Here is a tiny trained network, its code and every weight. The questions are about switching its units off for an input and a class, where a switched-off unit gives its printed mean instead of its output.

import numpy as np


def w(rows, s, z=0):
    codes = np.array(rows[::2]) - 128.0
    scale = np.full(codes.shape[1], s)
    scale[-1] = z or s
    return codes * scale


def norm(h):
    return h / np.sqrt((h * h).mean(-1, keepdims=True) + 1e-5)


def f(y):
    return np.maximum(y, 0)


def log_softmax(a):
    a = a - a.max(-1, keepdims=True)
    return a - np.log(np.exp(a).sum(-1, keepdims=True))


def net(x, mask):
    res = np.array(x, float).reshape(1, 7) / 4 @ E
    u = 0
    for l in range(2):
        y = f(norm(res) @ A[l][:, :-1].T + A[l][:, -1])
        res = res + np.where(mask[u : u + 16], y, B[l][:, -1]) @ B[l][:, :-1]
        u += 16
    return log_softmax(norm(res)[-1] @ U[:, :-1].T + U[:, -1])


A, B = {}, {}
E = w([
[145,207,46,81,140,19,231,23,72,99],'x0',
[254,151,33,231,156,132,15,116,39,110],'x1',
[128,125,137,137,131,128,130,121,128,129],'x2',
[171,189,225,12,147,207,64,27,124,79],'x3',
[123,129,139,143,137,132,135,123,124,127],'x4',
[125,129,117,119,130,130,123,130,132,130],'x5',
[128,115,130,128,122,122,124,117,125,132],'x6',
],0.0086)
A[0] = w([
[159,129,73,173,186,170,37,137,93,120,75],'L0N0',
[110,166,98,86,154,48,158,71,88,116,138],'L0N1',
[134,82,126,126,149,107,157,180,99,70,171],'L0N2',
[105,122,89,152,111,71,125,196,130,129,62],'L0N3',
[52,82,220,72,119,122,155,179,203,164,208],'L0N4',
[152,103,154,69,128,201,114,139,106,126,50],'L0N5',
[163,103,199,152,136,120,16,228,138,130,109],'L0N6',
[46,147,142,85,111,89,193,84,176,134,123],'L0N7',
[48,131,198,52,128,71,233,138,209,112,126],'L0N8',
[83,161,155,156,84,169,153,186,102,161,32],'L0N9',
[186,172,35,153,133,128,137,58,101,121,30],'L0N10',
[189,119,71,124,137,163,107,143,126,106,124],'L0N11',
[177,183,202,21,159,211,67,29,121,110,154],'L0N12',
[113,148,118,111,112,184,121,141,176,169,35],'L0N13',
[157,189,105,135,158,125,170,107,86,102,4],'L0N14',
[50,82,188,121,133,132,106,163,254,111,34],'L0N15',
],0.008,0.0044)
B[0] = w([
[117,141,143,152,82,158,147,125,130,159,185],'L0N0',
[151,169,177,126,106,97,136,135,105,170,199],'L0N1',
[109,118,133,108,156,133,134,114,156,168,158],'L0N2',
[84,148,182,145,170,158,130,109,114,87,166],'L0N3',
[193,91,139,109,215,114,134,184,101,74,233],'L0N4',
[74,109,132,172,166,133,170,144,184,102,153],'L0N5',
[89,151,110,151,87,192,133,90,149,163,187],'L0N6',
[117,158,152,149,90,128,153,145,169,146,209],'L0N7',
[103,159,101,158,47,193,106,98,162,161,246],'L0N8',
[161,93,100,78,140,149,155,145,115,127,144],'L0N9',
[140,89,129,132,169,89,111,135,112,102,176],'L0N10',
[112,110,157,138,128,120,119,82,116,155,162],'L0N11',
[62,126,132,133,88,131,93,97,96,8,236],'L0N12',
[186,128,128,118,149,139,115,120,132,113,138],'L0N13',
[183,114,128,112,110,107,99,147,103,127,151],'L0N14',
[179,79,128,128,136,133,148,145,85,132,182],'L0N15',
],0.011,0.012)
A[1] = w([
[144,89,120,116,150,123,136,154,137,84,44],'L1N0',
[154,120,92,130,177,78,114,97,107,102,73],'L1N1',
[138,120,101,131,158,142,144,186,129,225,105],'L1N2',
[128,89,140,90,179,129,142,151,114,101,87],'L1N3',
[75,122,156,150,120,137,110,112,126,85,52],'L1N4',
[141,143,135,138,105,113,131,140,153,156,2],'L1N5',
[116,102,152,159,113,160,104,156,145,127,95],'L1N6',
[153,150,118,145,113,80,167,151,129,205,60],'L1N7',
[116,139,122,122,118,107,145,140,177,176,2],'L1N8',
[189,113,126,117,136,124,142,136,139,252,182],'L1N9',
[153,138,94,124,126,143,91,99,113,127,16],'L1N10',
[77,132,118,132,135,153,96,120,129,178,17],'L1N11',
[99,169,124,89,106,127,171,137,122,134,95],'L1N12',
[106,118,153,140,72,174,128,154,158,142,106],'L1N13',
[79,169,153,78,124,127,126,96,152,82,85],'L1N14',
[138,182,132,99,97,110,119,110,116,120,82],'L1N15',
],0.018,0.0048)
B[1] = w([
[124,127,124,96,123,112,168,188,112,95,157],'L1N0',
[114,125,151,134,213,121,140,216,93,60,172],'L1N1',
[199,133,152,122,88,65,116,96,126,208,199],'L1N2',
[130,119,117,48,107,88,193,181,150,104,161],'L1N3',
[137,153,87,77,156,164,146,138,134,188,205],'L1N4',
[96,122,99,95,156,136,137,115,166,106,145],'L1N5',
[91,118,93,125,73,153,121,106,153,100,209],'L1N6',
[80,148,108,59,180,231,117,102,127,71,192],'L1N7',
[97,163,110,66,157,187,68,81,163,95,156],'L1N8',
[136,140,24,121,193,117,156,163,163,252,196],'L1N9',
[81,136,138,63,102,122,115,110,134,90,146],'L1N10',
[175,96,171,182,135,89,99,134,153,141,154],'L1N11',
[104,140,166,164,100,132,144,88,139,148,179],'L1N12',
[125,139,138,123,168,66,105,101,75,85,249],'L1N13',
[181,101,124,184,141,80,163,173,152,198,212],'L1N14',
[151,94,179,161,73,104,108,142,147,168,180],'L1N15',
],0.012,0.013)
U = w([
[192,70,71,72,130,111,202,209,155,198,44],'0',
[110,83,150,64,114,157,171,193,156,20,172],'1',
[85,198,98,64,162,143,154,67,180,182,253],'2',
[138,173,212,150,27,76,167,98,159,131,218],'3',
[151,102,78,200,138,122,81,103,144,240,40],'4',
[93,118,114,166,75,214,57,64,112,93,146],'5',
[140,162,88,138,254,91,154,189,60,137,149],'6',
[175,153,189,134,143,41,62,121,34,40,6],'7',
],0.02,0.0015)

Each question gives the input, the list of numbers given to net, and the class t.
The units are the neurons (one row each of A and B). Each row of codes is followed by its name. A weight is (code - 128) times the scale printed after its matrix; where a second scale follows, it is the last column's (A, B and U).
mask holds one flag per neuron, layer by layer. A switched-off neuron (its flag False) gives its mean, the last column of its row in B, instead of its output. The means were averaged over made-up inputs and are rounded, as every weight is.
A unit's drop is (log p(t) with every unit on - log p(t) with that unit switched off) / (log p(t) with every unit on - log p(t) with every unit switched off).
The circuit of an input: a set's keep is (log p(t) with only the set's units on - log p(t) with every unit switched off) / (log p(t) with every unit on - log p(t) with every unit switched off). Starting from the 12 units with the biggest drops (on a tie, the unit counted first), units are removed one at a time, each time the one whose removal leaves the highest keep (on an exact tie, the one counted first), for as long as the keep stays at least 0.8.
circuit, biggest first: the units of the circuit, biggest drop first
unit that matters most: the unit with the biggest drop
top k neurons: the k neurons with the biggest drops, biggest first
top k neurons in layer l: the k neurons of layer l with the biggest drops, biggest first
drop of u: that unit's drop, to one decimal
input [-7,-7,-5,-3,1,8,7], class 0: circuit, biggest first : [L0N12]
input [-4,-4,-6,0,5,0,0], class 0: top 3 neurons : [L0N12, L0N4, L0N15]
input [1,-7,2,5,-7,-6,-5], class 3: top 2 neurons : [L0N8, L0N7]
input [-1,-8,-6,-1,-5,8,1], class 0: top 2 neurons : [L0N12, L0N4]
input [0,7,3,2,-3,2,2], class 5: top 2 neurons in layer 0 : [L0N0, L0N4]
input [1,3,-4,-6,-1,4,1], class 6: top 2 neurons : [L0N8, L0N6]
input [1,-4,-2,-6,-7,3,8], class 2: top 2 neurons : [L0N12, L0N8]
input [1,-7,8,8,6,-6,-3], class 3: top 4 neurons : [L0N8, L1N14, L1N7, L0N7]
input [2,-7,3,-6,5,0,-2], class 2: top 2 neurons : [L0N8, L0N12]
input [-6,-7,-3,0,-5,-6,1], class 0: top 2 neurons in layer 0 : [L0N12, L0N15]
input [-1,-5,4,-1,-7,-4,2], class 0: top 2 neurons : [L0N12, L0N4]
input [1,-7,-2,6,8,-6,-2], class 3: top 3 neurons : [L0N8, L1N14, L0N7]
input [-7,-8,-5,-2,-2,0,7], class 0: top 2 neurons in layer 0 : [L0N12, L0N4]
input [-3,-2,6,2,-5,0,6], class 1: unit that matters most : L0N4
input [-8,8,1,1,3,7,8], class 5: top 3 neurons : [L1N14, L0N1, L1N6]
input [-1,1,8,-7,-8,8,-5], class 4: top 2 neurons : [L0N4, L0N12]
input [-1,-5,4,7,6,-4,-1], class 1: top 2 neurons in layer 0 : [L0N4, L0N12]
input [-5,-2,-3,0,-5,3,-8], class 0: top 2 neurons : [L0N12, L0N15]
input [5,-5,3,-6,-7,-6,6], class 2: drop of L0N12 : 0.2
input [2,-1,-8,6,-1,4,3], class 3: unit that matters most : L1N14
input [4,-5,-2,-5,1,-1,-3], class 2: drop of L0N12 : 0.5
input [-1,-6,0,3,0,6,1], class 1: drop of L0N4 : 2.5
